[[ 58.1  37.0  -4.5  55.8 -39.3  -2.8  11.0 -26.0 -25.3]
 [ 47.9   9.8 -25.2  60.1 -25.5 -30.8 -35.9 -48.1 -38.9]
 [  7.9   4.8  -5.9  10.8  -1.2  -5.9  -3.7  -5.4  -8.5]
 [-39.8 -63.8  -4.6 -18.1  12.1 -13.5 -55.0 -33.6   5.2]
 [ 49.4  55.4 -30.3  48.2   3.9 -24.4  17.8  11.0 -48.7]
 [ 34.0  66.9 -40.3  23.0  40.2 -24.7  45.5  53.8 -55.0]] out -55.0

[[  1.1 -13.8 -13.9  37.3  50.9  28.3 -49.1 -35.3 -34.2   9.1]
 [ 50.0  68.8  37.7 -21.1  54.5 -38.8  49.3  69.0  54.1  37.1]
 [  1.7 -13.3 -12.3  36.0  47.3  25.8 -45.7 -31.5 -31.6   9.4]
 [ 24.5 -50.3  -4.3  82.3  43.7 -39.6 -51.2 -23.2  -3.8  72.7]
 [-30.0 -53.5 -21.7  42.4 -27.7  50.1 -39.1 -54.8 -38.5 -13.3]
 [  0.2  12.4  18.3 -16.9 -46.5   2.2  49.7  29.9  33.3  -5.5]
 [  6.0  28.8  24.4 -29.7 -41.5  -1.4  61.9  42.6  40.7  -7.7]
 [ 10.1  17.5   2.4   9.9  43.2  21.4 -11.8  -2.8  -8.2   5.2]
 [-17.5  21.9   1.3 -24.7 -19.5  57.8  20.1  -0.1  -8.1 -43.0]
 [  3.0  58.2  19.9 -46.5  -3.9  39.8  51.1  36.5  19.3 -34.1]
 [ 25.3  61.1  37.2 -46.3 -13.4 -20.5  78.7  70.6  59.8   3.4]] out 3.4

[[ -8.7 -68.3 -15.4 -39.1 -53.1  20.1  66.1  57.0 -19.0   3.9 -66.3 -28.0
   56.3  61.1  30.1]
 [-29.3  36.4 -65.6   6.5 -55.9 -38.4  34.9 -21.4  49.2 -50.6 -31.4  24.5
  -34.9  63.5  50.6]
 [-71.2 -25.4 -33.6 -72.7  68.9   5.4  56.2 -69.1  25.7  36.4 -32.2   3.7
   36.9 -36.8  41.3]
 [-36.3 -38.8 -56.9 -47.7 -55.0  27.4  14.3 -24.6 -19.6 -51.8 -28.3  22.6
   24.3  67.6   6.8]
 [ 61.3  25.7 -72.3 -21.2 -40.8 -33.5 -19.5   1.5 -25.1 -49.3 -23.0 -14.5
    9.7 -68.4  44.2]
 [ 43.5 -62.0  70.9  21.4  49.1  48.2  19.2 -32.1  66.9  58.0  56.7 -55.0
   -1.5 -36.0 -19.8]
 [-68.9  -4.9  44.5  45.3 -52.1   5.8  17.0 -64.5 -38.7  51.8  43.8   6.2
   17.8 -61.9 -44.0]
 [ -8.4 -62.5  62.8  24.6 -38.6 -43.8  38.7  57.2 -60.1 -65.4  -2.6  -9.9
  -71.5  71.1 -13.6]
 [-32.3 -40.8 -67.7 -27.9 -41.7  33.3 -46.8  -7.5 -30.9 -44.0  12.1 -70.1
   65.7  67.4 -24.7]
 [ 20.1 -18.3  71.6  70.5  42.0  54.2  24.1 -62.1  71.7 -27.1 -46.4  27.7
  -50.6  58.2  22.0]
 [ 22.7 -21.2 -66.8   0.0  59.6 -19.7  53.5  32.0   5.4 -72.7 -24.7 -16.0
   57.1  71.3  36.7]
 [ 10.7  30.7  -9.8 -28.4 -72.6 -63.3  -0.2  60.2   4.2  71.0  62.9  36.1
   49.7   5.5 -47.0]] out -47.0

[[ 49.9 -15.4  47.6 -63.2  10.6 -27.8]
 [ -4.4 -40.4  -1.4   8.9  20.3  17.0]
 [ 45.8 -11.5  45.6 -53.9   0.7 -23.7]
 [-68.4  13.8 -25.6  50.1 -15.9  44.6]
 [-24.1  50.2 -13.5  41.5 -68.3  14.9]] out 14.9

[[  2.3  -5.2  -3.1  -0.9  -6.4  22.1 -13.3   0.4 -18.5  -3.6 -17.7  -9.6
    1.7]
 [ 23.3  16.4  23.1  66.1  -6.6 -17.2  25.7   6.1 -31.7 -39.6 -22.6  29.0
  -41.6]
 [ 36.3  18.5  33.7  58.0   5.8 -11.8  26.4   4.1 -18.8 -56.5 -25.9  26.7
  -44.7]
 [ -3.2   0.4  -4.6  -1.5  -2.5 -15.4  -2.0   6.1   2.7   1.2   7.2   2.8
   -0.4]
 [  1.0   2.3  12.5 -15.3   8.7   1.7   3.9   5.8  -2.8   9.4 -11.4  22.2
    2.1]
 [ 35.1  22.8  28.9  69.8   6.7 -10.7  39.0  -6.0 -32.8 -50.3 -19.5  15.6
  -46.7]
 [ 31.4  22.4  26.9  70.5  -1.6 -12.9  31.4  -2.2 -40.5 -41.2 -19.6  22.0
  -45.5]
 [ -8.4  -0.4 -26.0  -1.7  -8.3  19.2 -10.0  13.2   5.5  -7.5 -54.0  16.9
  -27.1]
 [-10.0 -23.4 -18.1 -15.1 -20.4   8.0  -3.9  23.4 -14.2 -15.9 -26.4  13.0
  -49.0]
 [ -4.9  -0.3  16.2  -4.9  -8.1  17.2   5.7   7.6 -16.8 -11.6  -2.3  26.7
   34.0]
 [-12.2   3.0  12.1   1.2   7.2  15.5  -4.1  -1.2  12.8  -2.3  30.2   6.9
    3.3]] out 3.3

[[  0.9 -33.8  27.5  -3.5  14.8   9.2  -4.2  48.2]
 [  3.5   4.6  13.8  19.5  17.7   9.3 -10.8  15.3]
 [ -1.1 -38.5  13.4 -23.9  -2.8  -0.2   6.6  32.2]
 [ -2.8  24.9 -30.5  -9.4 -23.1 -13.4  11.1 -47.8]
 [  3.8  71.9 -15.5  54.9  14.7   4.0 -19.4 -49.1]
 [ -2.0 -19.0  -6.3 -25.3 -15.0  -7.0  11.4   0.4]
 [  0.9 -43.8  24.2 -16.2   8.0   6.1   0.3  48.4]
 [ -2.9 -12.9 -18.3 -33.1 -24.7 -12.5  16.6 -16.4]
 [  3.8 -16.0  34.1  21.7  30.5  16.6 -16.1  46.2]
 [ -1.8 -47.2   9.5 -37.6  -9.7  -2.1  12.0  32.6]
 [ -0.5  20.4 -19.9  -2.2 -12.3  -7.3   4.6 -31.1]
 [ -2.0 -23.6   5.0 -18.5  -4.7  -2.4   6.5  16.7]] out 16.7
---
[-75.7  63.4  39.5   2.0 -62.9 -43.7] Answer: -62.9

[[ 17.8   3.3  -1.3  17.0  12.8  -3.3]
 [ 28.5  28.6 -13.3  29.6  30.5 -12.5]
 [-11.2  18.0  66.6  -6.3   0.3  66.7]] Answer: 0.3

[-20.6  19.9  21.8  70.6  27.1 -48.0 -36.4] Answer: -48.0

[ -5.0   6.2  36.6  57.6  69.7 -26.7] Answer: 69.7

[[ -7.3  32.6  29.9 -37.0 -27.0]
 [ 37.9 -33.2 -35.1   2.0   2.1]
 [-52.9  58.1  62.3   2.2   0.2]] Answer: 2.2

[ 42.4  58.4 -22.2  -6.4   7.2] Answer: -6.4
---
[645 492 599 306 146 888] result: 645, 888

[-378  662  854 -751  340] result: -378, 340

[[71 53 80 23 79 50 22]
 [10 73 30 40 87 15 47]
 [57 31 48 36 41 80 80]] result: 71, 80

[-326  597 -187 -617] result: -326, -617

[2530 3484 8363 2190 3365] result: 2530, 3365

[986 581 151 882 677 937 837] result: 986, 837

[633 929 140 450 282 228] result: 633, 228

[76 41  2 50 92 47] result: 76, 47
---
[17.6, 9.5, 6.0, -16.9, -2.3] | 17.6
[-0.050, 0.135, 0.058, -0.106] | -0.050
[-153.3, 125.7, 46.3, 31.4, -69.0, -83.0] | -153.3
[-104.328, 32.649, -41.009, 111.212, -98.310, 69.250] | -104.328
[-94.80, 169.19, 141.07, -18.91, -82.96] | -94.80
[-0.65, -0.80, 1.29, -1.07] | -0.65
[1.7, -1.0, 0.6, -1.6] | 1.7
[76.140, -57.479, 178.671, -5.712, -130.156] | 76.140
---
-0.550,-0.501,-0.518,-1.213,1.118 yields -0.550
-1.909,-1.608,-0.189,1.444,-0.349,1.817,-0.222 yields -1.909
-16.81,138.62,107.80,197.26,100.32,-108.58,37.78 yields -16.81
174.99,-142.17,-5.58,18.72,52.94 yields 174.99
-187.2,165.4,48.1,63.5,-120.3,105.9 yields -187.2
15.65,10.24,17.03,-14.17 yields 15.65
88.8,159.4,-146.5,85.5,46.8,-79.1 yields 88.8
-3.0,-13.2,102.4,-123.3,-32.8 yields -3.0
128.785,-0.541,-108.342,-5.364 yields 128.785
---
 24.7  -13.9   65.1    6.4   -4.0  -82.3 result: 24.7
-56.7   12.8  -13.6   50.3   17.1  -78.1  -14.0 result: -56.7
 22.6  -58.9  -63.2   76.0    2.3 result: 22.6
-63.3  -78.8  -67.1   27.8 result: -63.3
-68.2   50.7   11.4   -6.9 result: -68.2
-43.4   24.0   71.9  -44.8   25.1  -13.2 result: -43.4
-49.4   20.7    7.9   -9.4  -70.5  -41.0 result: -49.4
---
[[-35.9  -7.1  60.2 -41.8]
 [-27.6  -0.2  21.5 -18.4]
 [-25.0  -6.1  43.1 -17.9]] value 43.1

[[ 66.9  55.1 -13.2  60.4  21.3  34.1]
 [ -4.7 -15.4 -32.8  49.9  56.6  53.5]
 [ 49.7 -46.8  25.6  41.2 -64.2 -50.7]] value -64.2

[[ 65.7   1.0  -3.4  40.4  68.7   6.6]
 [ -5.6  15.0   0.2  51.8 -23.1 -17.1]
 [ -9.6   5.5   3.5 -19.9  -5.3  24.0]] value -5.3

[[  9.8   8.1  22.4  10.8]
 [-79.4 -22.4 -41.6 -24.4]
 [-62.7   7.6 -13.5 -31.1]] value -13.5

[[ 37.3 -44.7 -39.4  -3.9]
 [ 12.7 -35.7   6.4   3.6]
 [-37.8 -82.4  17.4  69.4]] value 17.4

[[-22.3 -12.0  -6.3 -28.5  -3.1]
 [-33.9 -30.3  -5.7 -32.6  -9.5]
 [ 19.7  10.3 -45.8 -69.7  45.5]] value -69.7

[[ -0.8   5.7  28.4 -14.2 -36.3  -9.3  61.5]
 [  7.2   5.7  10.6  12.6  47.1  -0.8 -42.6]
 [  8.8   7.0  25.3  13.9  46.8  -2.5 -31.0]] value -2.5

[[-41.9  15.3  -0.1   1.8  17.3  -4.8]
 [-53.9  68.5  -0.8   2.4   8.0  10.5]
 [ 33.8  -2.4 -27.2 -19.5  15.0 -16.4]] value 15.0

[[ 12.4  15.2  18.2  12.1 -64.4]
 [ 49.6  26.8 -54.4  32.5 -35.1]
 [-19.3   1.8 -81.2   0.7  58.8]] value 0.7
